[128 124 112 148 107 165 154 137 112 166] -> Z_69
[177 195 170  70 213 172 159  69 114 121] -> Z_150
[138 137 124 135 127 157 151 137 111 138] -> Z_200
[149  88 123 114  96 128 132  99  98 115] -> Z_588
[142 136 130 131 132 147 145 133 115 139] -> Z_88
[175 184 162  83 196 136 145 132  94 189] -> Z_601
[135 132 124 132 125 148 143 142 115 133] -> Z_953
[137 107 130 113 117 113 131 108 118 121] -> Z_873
[177 195 170  70 213 123 136 130  96 198] -> Z_212
miss Z_873: [113 137 121 117 131 108 118 107 113]
[130]
miss Z_953: [124 132 148 125 142 115 135 133 132]
[143]
miss Z_69: [112 137 112 154 128 166 148 107 124]
[165]
miss Z_150: [195 177 159 170 114 121 213  69 172]
[70]
miss Z_88: [139 130 133 147 145 142 136 115 131]
[132]
miss Z_212: [198  96 213 130 170 136 195 123 177]
[70]

[ 66 213 214 144] -> Z_150
[ 43 172 158 174] -> Z_200
[ 87 143 131 194] -> Z_460
[ 43 104  44 166] -> Z_953
[172 172 171 194] -> Z_212
[ 48  99 142 143] -> Z_88
miss Z_200: [174 158 172]
[43]
miss Z_150: [144 213  66]
[214]
miss Z_460: [143 131  87]
[194]
miss Z_212: [172 194 172]
[171]
miss Z_212: [194 172 172]
[171]
miss Z_150: [144 214  66]
[213]

[140 180 145 110 203  68] : Z_953
[110  76 136 143  66 162] : Z_950
[153  83 107 107  53 154] : Z_212
[146 186 141 187 206  67] : Z_563
miss Z_212: [153 107 154  53 107]
[83]
miss Z_953: [203  68 110 145 140]
[180]
miss Z_212: [107 154 107  53  83]
[153]
miss Z_953: [145 110 180  68 140]
[203]
miss Z_563: [141 206  67 187 146]
[186]
miss Z_212: [107 153 107  53  83]
[154]
miss Z_953: [203 145  68 140 110]
[180]

[171 121  88 147 122 139 127] -> Z_150
[171 121  88 170 110 120 127] -> Z_88
[140  39 177 148 103 105  51] -> Z_460
[130 149 148 151 110 148 139] -> Z_873
miss Z_88: [170 127  88 110 121 120]
[171]
miss Z_460: [177 148 103  39 105  51]
[140]
miss Z_88: [120  88 121 127 110 170]
[171]
miss Z_88: [127 120 170 171 110  88]
[121]

[109 134 106 123 135 137 137 141 125 116 118] : Z_953
[224 142 147 124 124 126 131 132 132 116 144] : Z_950
[ 93 136 105 127 126 109 134 136 120 121 108] : Z_212
[ 63 146 129 123 143 120 125 142 129 132 115] : Z_873
[114 140 131 143 122 113 119 114 170 114 137] : Z_563
[158 119 151 120 128 143 117 124 125 119 132] : Z_150
[113 108 129 129 130 125  99 125 136 135 116] : Z_460
miss Z_150: [151 125 117 120 119 143 158 128 132 119]
[124]
miss Z_460: [129 125 108 125  99 130 113 129 135 116]
[136]
miss Z_873: [143 120 142 125 129 146 123 115 129  63]
[132]
miss Z_953: [118 137 125 109 116 137 123 134 141 135]
[106]
miss Z_950: [116 132 224 132 126 142 124 147 124 144]
[131]
miss Z_212: [108 121  93 105 126 136 120 127 136 134]
[109]
miss Z_950: [132 132 224 116 126 124 144 124 142 147]
[131]

[ 87 160 170 100 154]  Z_588
[ 80 188 177  74 172]  Z_69
[ 29  59  30 226  40]  Z_563
[ 97 141 167  98 154]  Z_950
[ 84 160 170  83 169]  Z_150
miss Z_563: [ 59  40 226  29]
[30]
miss Z_150: [169  84 160  83]
[170]
miss Z_150: [160  84 170 169]
[83]

[129 102  95  90 169] : Z_69
[159 150 117 114 158] : Z_212
[136 150  37 170 135] : Z_950
[164 168 162 169  93] : Z_88
miss Z_212: [114 158 117 150]
[159]
miss Z_88: [164 169  93 162]
[168]
miss Z_950: [150  37 136 170]
[135]
miss Z_950: [170 150 136 135]
[37]

[129 131 131 133 130 127 128 130 129 130 126 127 127 128 129 128 130 128
 133] -> Z_563
[126 174 126 168 158 128 127 140 126 132 128 127 128 126 131 139 127 127
 127] -> Z_69
[130 128 132 130 128 128 128 129 128 129 126 127 128 128 128 127 132 128
 135] -> Z_601
[126 129 127 127 128 126 126 126 126 128 126 127 127 127 128 126 126 126
 126] -> Z_88
[127 183 127 174 164 128 127 142 126 131 128 128 128 127 131 143 165 128
 128] -> Z_873
[129 126 140 126 126 128 127 127 126 134 126 126 143 134 130 127 126 128
 131] -> Z_460
[131 129 134 131 128 128 128 130 129 130 126 127 129 129 129 127 134 129
 138] -> Z_588
[128 199 128 186 176 128 127 148 126 131 128 128 128 128 131 150 128 128
 128] -> Z_953
[133 127 138 130 127 131 128 131 129 130 126 126 131 130 129 127 141 130
 147] -> Z_200
find: [126 129 127 127 128 126 126 126 126 128 126 127 127 127 128 126 126 126
 126]
Z_88
miss Z_873: [143 127 142 128 127 128 128 127 127 131 128 131 128 165 128 126 183 174]
[164]

[154  87 155 120] : Z_69
[ 83  87 107 120] : Z_563
[ 89  91 102 145] : Z_460
[158 127 148 139] : Z_950
[153 199 154 154] : Z_873
[157 123 146 158] : Z_601
miss Z_69: [155  87 154]
[120]
miss Z_460: [ 91  89 145]
[102]
miss Z_69: [154 120  87]
[155]
miss Z_873: [154 154 153]
[199]
miss Z_873: [154 153 154]
[199]
miss Z_69: [155 120  87]
[154]

[211 180 105 143 197 176 148  89 131] -> Z_88
[101  94 118 108 213  69 213 152 190] -> Z_200
[ 76 126  82 172 204  85 228 146 123] -> Z_212
miss Z_212: [123  82 172 228 146 204  85  76]
[126]
miss Z_212: [123 146 228  76  82 172  85 126]
[204]

[127 129 131 147 121 136 153 143 124 136 123 120 135 148 124 126 155 155
 128 126 135] -> Z_953
[129 127 123 124 123 123 122 120 120 144 121 121 121 120 120 120 122 120
 146 120 145] -> Z_460
[122 121 125 125 121 121 121 120 122 128 126 125 122 121 134 123 121 120
 139 126 134] -> Z_950
[154 157 127 129 121 121 150 147 146 141 121 120 124 187 120 123 160 147
 122 121 126] -> Z_212
[176 179 129 128 122 120 155 152 133 151 122 120 123 208 121 124 166 148
 122 121 126] -> Z_563
[126 129 130 146 121 137 153 143 124 135 123 120 136 147 123 125 154 155
 127 126 134] -> Z_200
[126 125 124 124 121 121 121 120 121 139 123 120 120 122 119 120 122 120
 147 122 144] -> Z_150
miss Z_953: [127 121 135 136 135 153 126 155 143 128 147 129 123 124 136 131 124 155
 126 148]
[120]
miss Z_150: [122 124 120 121 123 120 124 120 125 126 119 120 122 120 147 122 139 121
 121 121]
[144]
miss Z_953: [131 136 155 123 153 126 128 121 143 129 148 136 126 147 124 124 155 135
 127 135]
[120]
miss Z_953: [136 153 135 126 135 126 124 124 155 155 136 143 147 127 128 148 129 131
 123 121]
[120]
miss Z_563: [129 122 166 208 124 120 126 179 122 121 120 152 122 121 151 176 128 148
 155 133]
[123]
miss Z_950: [121 139 121 125 121 125 122 125 126 120 121 122 134 122 121 121 126 120
 134 128]
[123]

[180 200  61  60] -> Z_950
[167 148 114 108] -> Z_873
[134 129 111 133] -> Z_563
[145 149 123 148] -> Z_953
[143 148 114 108] -> Z_212
[141 153 102 105] -> Z_601
miss Z_212: [108 114 148]
[143]
miss Z_953: [148 145 123]
[149]
miss Z_563: [111 134 129]
[133]

[143 147 129 101 122 148 128 109  72  94 128  58] = Z_212
[143  73 111 101 122  80 128 109  72  94 128  58] = Z_200
[125 117 125  99 124 143 125 116 151  79 116 161] = Z_588
miss Z_588: [151 124  99 161 116 125 125 143 125 116  79]
[117]
miss Z_212: [143 101  58 148 122 128  94 128 129 109  72]
[147]
miss Z_588: [ 99 116 125  79 125 151 143 161 116 117 125]
[124]
miss Z_212: [101  72 128 148 143 128 129  94 147 109 122]
[58]
miss Z_200: [ 80 101 111 143 109  58 122 128  73  94 128]
[72]
miss Z_212: [147 122 129 148 101 143 128 128  72  94  58]
[109]

[119 104 168 121 105 113 120 161 153 160 155 148 103] : Z_950
[154  95 165 156 104 137 105  85 108 114  86 203 164] : Z_88
[160 141  99 161 162 140  73  74  98 117 123 175 160] : Z_588
[123 103 170 126 102 116 120 152 145 155 169 156 111] : Z_563
[158  96 159 161 111 139  98  78 106 111 143 209 168] : Z_460
[119 104 168 121 105 113 120 161 153 160 141 148 103] : Z_200
[136 182  83 135 171 134  67 165 115 153 112 125 123] : Z_953
[126 103  94 134 187 119  89 135 181 151 180 137  92] : Z_873
[113  63 178 107  86 117 199  92 155 106 155 126 121] : Z_150
[123 103 170 126 102 116 110 152 145 155 152 155 111] : Z_212
[126 104  93 135 188 119  89 135 181 151 180 137  92] : Z_69
miss Z_88: [154 105  85 164 114 203 156 137  95  86 165 108]
[104]
miss Z_212: [170 152 145 152 155 126 116 110 155 103 102 123]
[111]
miss Z_563: [145 120 102 156 152 169 126 123 155 111 103 116]
[170]
miss Z_150: [117 113 107  63 155  92 178 155  86 199 121 126]
[106]
miss Z_588: [ 98  74 123 160  99 140 162 117 175 160 161  73]
[141]
miss Z_588: [141 123 161 160 162 175  99  74 117  98 140 160]
[73]
miss Z_88: [105 165  95  86 203 164 137 154 104 156 114 108]
[85]

[146 184 139  83 177  34 180 110] : Z_601
[113 169 103 113 107 123 155 106] : Z_953
[146 188 140  83 177  30 111 110] : Z_69
[146 188 140  83 177  30 181  33] : Z_212
[120 116 149 130 119 110 122 123] : Z_150
[118 134 124 140 131 155 135 133] : Z_200
miss Z_150: [123 149 122 130 110 116 120]
[119]
miss Z_953: [113 155 103 107 106 169 113]
[123]
miss Z_212: [177  33 140 181 146  30  83]
[188]
miss Z_601: [146 177  34 139 184 180  83]
[110]
miss Z_150: [120 116 122 110 149 123 130]
[119]
miss Z_953: [103 113 169 113 123 155 107]
[106]
miss Z_69: [ 83 188 146 177 140 111  30]
[110]

[133 132 120 124 133 125 130 125 132 134 127 132 128 123 126 128 131 125
 133 128 127 136 129 127 127 132 124 134 123 134 130 134 128 132 129 119
 128 126 135 131 129 131 128 130 127 131]  Z_69
[178 177 111 111 174 112 163 125 130 175  73 218 146 129  83  61 171 121
 156 122 104 183 188 122 146 144 128 180 107 161 129 130 159  86 149 181
 168 131 105 189 158  95 151 144 155 161]  Z_200
[145 135 123 113 142 118 137 122 138 149 120 145 130 116 116 105 133 121
 141 129 123 150 138 126 125 131 118 142 121 144 116 129 131 132 132 136
 132 124 133 140 136 131 138 136 144 134]  Z_950
[126 137 135 132 125 132 123 133 121 130 128 132 131 128 125 129 129 134
 110 133 116 113 135 130 141 107 141 128 141 117 125 105 129 120 126 126
 123 130 121 123 138 115 118 117 138 110]  Z_88
[140 135 133 114 141 120 134 123 137 145 122 141 130 117 119 112 135 123
 137 130 126 145 133 126 126 133 117 138 118 141 115 129 130 131 131 146
 130 125 128 138 134 132 131 134 137 133]  Z_588
[127 130 152 135 124 133 124 127 121 131 129 134 131 128 125 124 133 136
 108 130 114 112 139 129 141 104 142 129 135 116 136 108 127 112 126 128
 123 130 127 124 139 114 117 115 141 107]  Z_150
[126 141 139 137 126 133 128 130 122 129 128 130 130 129 125 127 131 133
 113 130 118 114 137 130 139 105 141 127 133 118 126 111 128 119 126 129
 124 131 130 126 137 116 123 118 140 110]  Z_873
[126 124 128 132 127 131 126 130 125 126 128 127 128 129 128 122 119 130
 122 130 125 122 130 128 135 124 135 128 140 123 123 121 129 122 127 122
 127 130 130 125 130 123 124 125 127 123]  Z_953
miss Z_873: [129 126 130 131 119 131 139 141 130 118 118 140 116 128 118 130 128 133
 114 133 126 105 129 110 133 124 137 141 129 130 127 125 137 122 137 113
 126 126 127 130 130 128 111 139 126]
[123]
miss Z_150: [121 133 128 131 104 116 135 139 141 124 127 141 112 114 128 136 123 142
 124 129 115 139 127 129 107 127 127 108 133 130 130 117 152 126 112 108
 125 124 130 129 124 136 135 131 114]
[134]
miss Z_150: [128 129 124 131 135 107 116 129 117 127 130 139 135 127 134 128 124 115
 112 136 141 114 129 133 142 125 121 114 133 152 130 136 112 130 131 124
 127 108 141 126 124 108 139 104 127]
[123]

[126 108 187 124 126  80]  Z_460
[ 93 155 206  81 192 170]  Z_588
[158 150 170 142 154 187]  Z_601
[166 139 128 154 133 183]  Z_150
[158  98  51 171  66  83]  Z_563
[ 95  82  96  93 156  95]  Z_950
[93 81 93 94 92 92]  Z_88
[160 173 172 162 101 162]  Z_212
[160 173 165 163 100 162]  Z_953
miss Z_150: [128 183 154 139 166]
[133]
miss Z_212: [101 160 162 162 172]
[173]
miss Z_212: [162 160 101 162 173]
[172]
miss Z_88: [92 93 94 92 93]
[81]

[134 133 135 116 116 106  95] -> Z_200
[123 133 131 112 116 106 124] -> Z_460
[134 133 131 112 116 187 132] -> Z_950
[115 133 135 132 116 106 157] -> Z_563
[134 133 158 122 116 110 164] -> Z_212
[150 133 203 139  78 179 188] -> Z_88
[134 133 173 144 116  95 229] -> Z_588
[134 133 131 112 116 106  95] -> Z_150
[134 133 135 116 116 106 157] -> Z_873
[129 133  86 112 147 106  88] -> Z_601
[134 133 131 213 116 214  95] -> Z_953
miss Z_873: [135 106 134 116 157 116]
[133]
miss Z_950: [131 112 187 116 132 134]
[133]
miss Z_953: [133 131  95 213 116 134]
[214]
miss Z_460: [131 133 106 112 123 116]
[124]
miss Z_563: [106 115 135 157 132 116]
[133]

